5840,2623,2140,5696,6264
5840,4267,2284,8146,6094
5840,2623,2097,6430,5985
Out: 6264, 5840

154,237,212,25,120 Out: 120, 154

29,54,49,76,40,29,13 Out: 13, 29

3386,8565,3450,3266,3403,2955
9045,3077,8986,8844,9235,2955
Out: 2955, 9045

3,35,82,60 Out: 60, 3

24,-16,13,37,-35 Out: -35, 24

34,-40,-13,16 Out: 16, 34

4949,1922,6829,8336,3205 Out: 3205, 4949

332,173,457,693,303,883 Out: 883, 332
---
[[6319 8514 3857 4878 6698 2334 5688]
 [8427 7561 4848 5385 4532 2263 6275]
 [6195 5299 4894 3864 2891 6333 3919]] Answer: 8514, 8427

[[6840 6106 5336 7615 3176]
 [8330 7099 6331 7944 3554]] Answer: 8330, 7944

[96 42 38  1  8 46 88] Answer: 96, 88

[-684  853  708  307] Answer: 853, 708

[[ 553   75   51  319  -32  -98 -693]
 [ 287  170  598 -375  171  528   41]
 [-393  110   69 -143  240  792  162]] Answer: 792, 598

[66 97  8  2  4 26] Answer: 97, 66

[[ -18  183  -78  157    8]
 [ 455  305  454  140 -220]
 [ 185  767  -22 -563  349]] Answer: 767, 455

[[ 77 325 768 266 552 278  10]
 [575 214 147 530 341 548 180]] Answer: 768, 575
---
[394 149 333 923 139 771] -> 333

[  0   2 -43  32  19   4  22] -> 32

[3 5 5 5 5 0 7] -> 5

[ 7 14 86 21 12] -> 14

[5 2 7 3 4 1] -> 7

[[2334 4833 6041 2868]
 [7874 3437 4242 3016]
 [6992 6646 5470 6109]] -> 6992

[ -8  40  -1 -29 -43] -> 40
---
[[ 13   1 -19   7   8  -9   2]
 [ -6  -2  27   2   7 -27   9]
 [ 13 -18  -4 -15 -18   8  10]] -> -18

[[1 6 5 7 6 2 8]
 [7 5 8 5 5 7 5]
 [3 6 6 6 7 4 7]] -> 7

[[ -7 -24 -10 -12 -31]
 [-35  27 -34 -41  34]
 [-14 -48 -16  -9 -48]] -> -16

[[ 26   2 -26   4 -27 -30  22]
 [ 12  12   1  18   5  17   6]
 [ -8  -2  13 -25  16 -15  -4]] -> 16

[[632 426 419 397 483 578]
 [469 733 528 849 479  95]
 [340 515 407 407 429 956]] -> 407

[[49 73 39 56]
 [44 53 26 20]
 [46 57 37 99]] -> 57
---
Input:
[[  0  14 -54 -10  -8   0 -16]
 [  0 -32 -44 -12  21   7  -1]
 [  0 -37   8   3 -25  -2 -11]]
Output: 0

Input:
[[ 37  10  46   7 -27 -27  -8]
 [  2  20  -3  31  48  26  28]
 [ -8  -7 -23  -8 -23  -1 -15]]
Output: 37

Input:
[[  2  -8 -55  33]
 [ 12 -30 -23 -15]
 [-29 -20  11  13]]
Output: 2

Input:
[[-45  23  51  25  14 -57  19]
 [-28 -20   5  40 -29  -3  20]
 [-17  36  -1  -4  35  -1 -31]]
Output: -45

Input:
[[ -8  24  -5  33  27  -6]
 [ 29 -35  27  10 -43 -11]
 [ 18 -31  20  -1 -39  -9]]
Output: -8

Input:
[[ 14  19   3  -6]
 [  5 -56 -36  53]
 [ 49  11 -23  57]]
Output: 14

Input:
[[ 17   7  -1 -53]
 [-18  23 -31  31]
 [-19  44 -33  28]]
Output: 17

Input:
[[ 10 -16 -16  48   2  46  23]
 [ 38 -16 -16  53   3  52  23]
 [ 22 -18 -18  51  11  43  23]]
Output: 10

Input:
[[  2 -39 -19  21]
 [-15 -45  -2  17]
 [ 30  45  33  10]]
Output: 2

Input:
[[-1  5 25 -6]
 [52 28 10  1]
 [31 13 43 21]]
Output: -1
---
[ -4  52  33 -18 -33] out -33
[42 28 37 -4 51 14] out 14
[ 40 -44 -36   9] out 9
[36 52 20 -5 17] out 17
[ -3  13 -16  58 -24] out -24
[-11 -56 -21  -1  -5   2] out 2
---
[[  3  18 -27  16 -10]
 [ -8   9 -14 -22  -4]
 [ 19  -9  12  30  -8]] ans = -8

[[133 139 207 174 173 203 208]
 [129  84  80  95 132  21  81]] ans = 81

[233 674 642 132  76 868] ans = 868

[[-846 -489 -322 -107  206   -7 -477]
 [-654 -516 -472  516  846  -87 -146]
 [-948 -804 -548 -692 -718 -409 -244]] ans = -244

[-27  36   4  -8 -42 -21] ans = -21

[27 76 72  0] ans = 0

[ 36 -11  44  34 -35  -9] ans = -9

[[17 39 31 84 18 61]
 [75 70 29 13 99 34]
 [22 80 10 74  2 64]] ans = 64

[[ 188 -580  -90 -304]
 [ 437  886  634  780]] ans = 780

[1299 9893 6596 2838] ans = 2838
---
[146, 217, 52, 63] --> 217, 52
[[172, 223, 68, 34, 87], [122, 189, 113, 61, 61]] --> 223, 34
[[134, 196, 108, 108], [165, 195, 123, 54]] --> 196, 54
[[423, 849, 678, 593, 526], [-791, 259, -89, -827, -640], [18, -583, -299, -134, -82]] --> 849, -827
[5958, 1739, 1104, 7888, 7699] --> 7888, 1104
[[927, 963, 714, 941, 913], [203, 921, 234, 887, 868], [81, 696, 130, 628, 567]] --> 963, 81
[[884, -507, 853, -98], [517, -915, 500, -407]] --> 884, -915
[[181, 169, 144, 149], [80, 232, 101, 176], [41, 226, 196, 200]] --> 232, 41
